Below are the code and all the weights of a small trained network. Each question names an input and a class and asks about switching units off, where a switched-off unit gives its printed mean instead of its output.

import numpy as np


def w(rows, s, z=0):
    codes = np.array(rows[::2]) - 128.0
    scale = np.full(codes.shape[1], s)
    scale[-1] = z or s
    return codes * scale


def f(y):
    return np.maximum(y, 0)


def log_softmax(a):
    a = a - a.max(-1, keepdims=True)
    return a - np.log(np.exp(a).sum(-1, keepdims=True))


def net(x, mask):
    res = np.array(x, float).reshape(1, 4) / 4 @ E
    y = f(res @ A[0][:, :-1].T + A[0][:, -1])
    res = res + np.where(mask, y, B[0][:, -1]) @ B[0][:, :-1]
    return log_softmax(res[-1] @ U[:, :-1].T + U[:, -1])


A, B = {}, {}
E = w([
[142,184,77,159,240],'x0',
[152,84,252,208,153],'x1',
[197,200,202,142,153],'x2',
[255,84,27,247,74],'x3',
],0.0099)
A[0] = w([
[119,126,131,73,85,100],'neuron 0',
[123,76,130,134,26,88],'neuron 1',
[147,100,122,203,102,82],'neuron 2',
[127,117,67,160,147,175],'neuron 3',
[134,156,153,105,183,55],'neuron 4',
[142,111,59,147,91,76],'neuron 5',
[199,41,100,131,82,100],'neuron 6',
[127,153,226,100,133,170],'neuron 7',
[83,225,96,108,176,152],'neuron 8',
[154,194,66,78,109,181],'neuron 9',
[102,140,123,125,17,179],'neuron 10',
[160,197,222,153,92,213],'neuron 11',
[98,83,61,135,4,70],'neuron 12',
[98,188,122,91,152,140],'neuron 13',
[122,74,124,134,171,93],'neuron 14',
[132,172,117,112,199,65],'neuron 15',
[170,80,196,128,123,165],'neuron 16',
[53,184,160,108,168,111],'neuron 17',
[137,155,180,131,165,236],'neuron 18',
[88,196,118,70,184,201],'neuron 19',
[163,143,64,62,147,193],'neuron 20',
[40,155,172,171,175,90],'neuron 21',
[137,97,122,161,66,119],'neuron 22',
[107,117,166,123,196,109],'neuron 23',
[123,89,55,130,154,197],'neuron 24',
[158,128,93,211,125,172],'neuron 25',
[94,77,130,201,204,254],'neuron 26',
[89,152,102,76,167,115],'neuron 27',
[130,144,196,177,85,189],'neuron 28',
],0.012,0.003)
B[0] = w([
[179,147,136,169,115,184],'neuron 0',
[93,96,81,119,96,222],'neuron 1',
[141,88,162,138,143,203],'neuron 2',
[162,140,107,128,104,193],'neuron 3',
[112,111,143,111,129,175],'neuron 4',
[100,94,113,116,91,200],'neuron 5',
[110,78,160,113,145,228],'neuron 6',
[117,143,139,140,163,237],'neuron 7',
[100,104,149,172,62,220],'neuron 8',
[175,209,72,150,108,205],'neuron 9',
[70,146,58,126,155,215],'neuron 10',
[111,157,138,121,204,234],'neuron 11',
[73,140,78,79,132,246],'neuron 12',
[108,88,135,149,116,198],'neuron 13',
[177,179,119,119,174,148],'neuron 14',
[96,90,89,147,91,183],'neuron 15',
[94,142,100,143,161,210],'neuron 16',
[124,115,173,125,114,229],'neuron 17',
[105,144,140,90,217,204],'neuron 18',
[95,104,217,183,94,237],'neuron 19',
[102,179,47,172,94,200],'neuron 20',
[135,98,122,110,150,203],'neuron 21',
[104,69,140,102,103,195],'neuron 22',
[103,127,165,52,146,188],'neuron 23',
[156,166,83,111,86,199],'neuron 24',
[145,106,159,124,138,224],'neuron 25',
[254,153,159,89,153,204],'neuron 26',
[133,105,140,158,83,201],'neuron 27',
[63,182,121,102,153,211],'neuron 28',
],0.0088,0.012)
U = w([
[142,204,169,94,217,242],'0',
[148,130,135,223,2,199],'1',
[132,162,81,39,68,76],'2',
[40,52,137,140,56,5],'3',
[144,14,223,80,92,156],'4',
],0.0095,0.0012)

Each question gives the input, the list of numbers given to net, and the class t.
The units are the neurons (one row each of A and B). Each row of codes is followed by its name. A weight is (code - 128) times the scale printed after its matrix; where a second scale follows, it is the last column's (A, B and U).
mask holds one flag per neuron, in row order. A switched-off neuron (its flag False) gives its mean, the last column of its row in B, instead of its output. The means were averaged over made-up inputs and are rounded, as every weight is.
A unit's drop is (log p(t) with every unit on - log p(t) with that unit switched off) / (log p(t) with every unit on - log p(t) with every unit switched off).
The circuit of an input: a set's keep is (log p(t) with only the set's units on - log p(t) with every unit switched off) / (log p(t) with every unit on - log p(t) with every unit switched off). Starting from the 12 units with the biggest drops (on a tie, the unit counted first), units are removed one at a time, each time the one whose removal leaves the highest keep (on an exact tie, the one counted first), for as long as the keep stays at least 0.8.
circuit, biggest first: the units of the circuit, biggest drop first
unit that matters most: the unit with the biggest drop
top k neurons: the k neurons with the biggest drops, biggest first
drop when u is switched off: that unit's drop, to one decimal
input [7,1,1,1], class 1: circuit, biggest first	neuron 11; neuron 12
input [0,-4,-4,0], class 2: circuit, biggest first	neuron 24; neuron 9
input [-1,-2,4,2], class 0: circuit, biggest first	neuron 8; neuron 1
input [-1,-1,4,5], class 4: circuit, biggest first	neuron 6; neuron 25
input [-4,3,2,8], class 3: circuit, biggest first	neuron 1; neuron 12
input [-1,3,-6,0], class 2: top 2 neurons	neuron 19; neuron 8
input [-4,-2,4,-6], class 4: unit that matters most	neuron 19
input [6,-2,8,-1], class 3: top 3 neurons	neuron 8; neuron 15; neuron 19
input [-1,3,-8,7], class 4: top 2 neurons	neuron 26; neuron 6
input [8,-1,-6,-8], class 3: top 2 neurons	neuron 8; neuron 15
input [0,6,-1,3], class 0: drop when neuron 19 is switched off	0.3
input [-7,8,5,-2], class 0: drop when neuron 0 is switched off	0.0
input [5,-7,4,-7], class 3: drop when neuron 18 is switched off	0.1
input [7,-7,-7,-8], class 1: unit that matters most	neuron 9
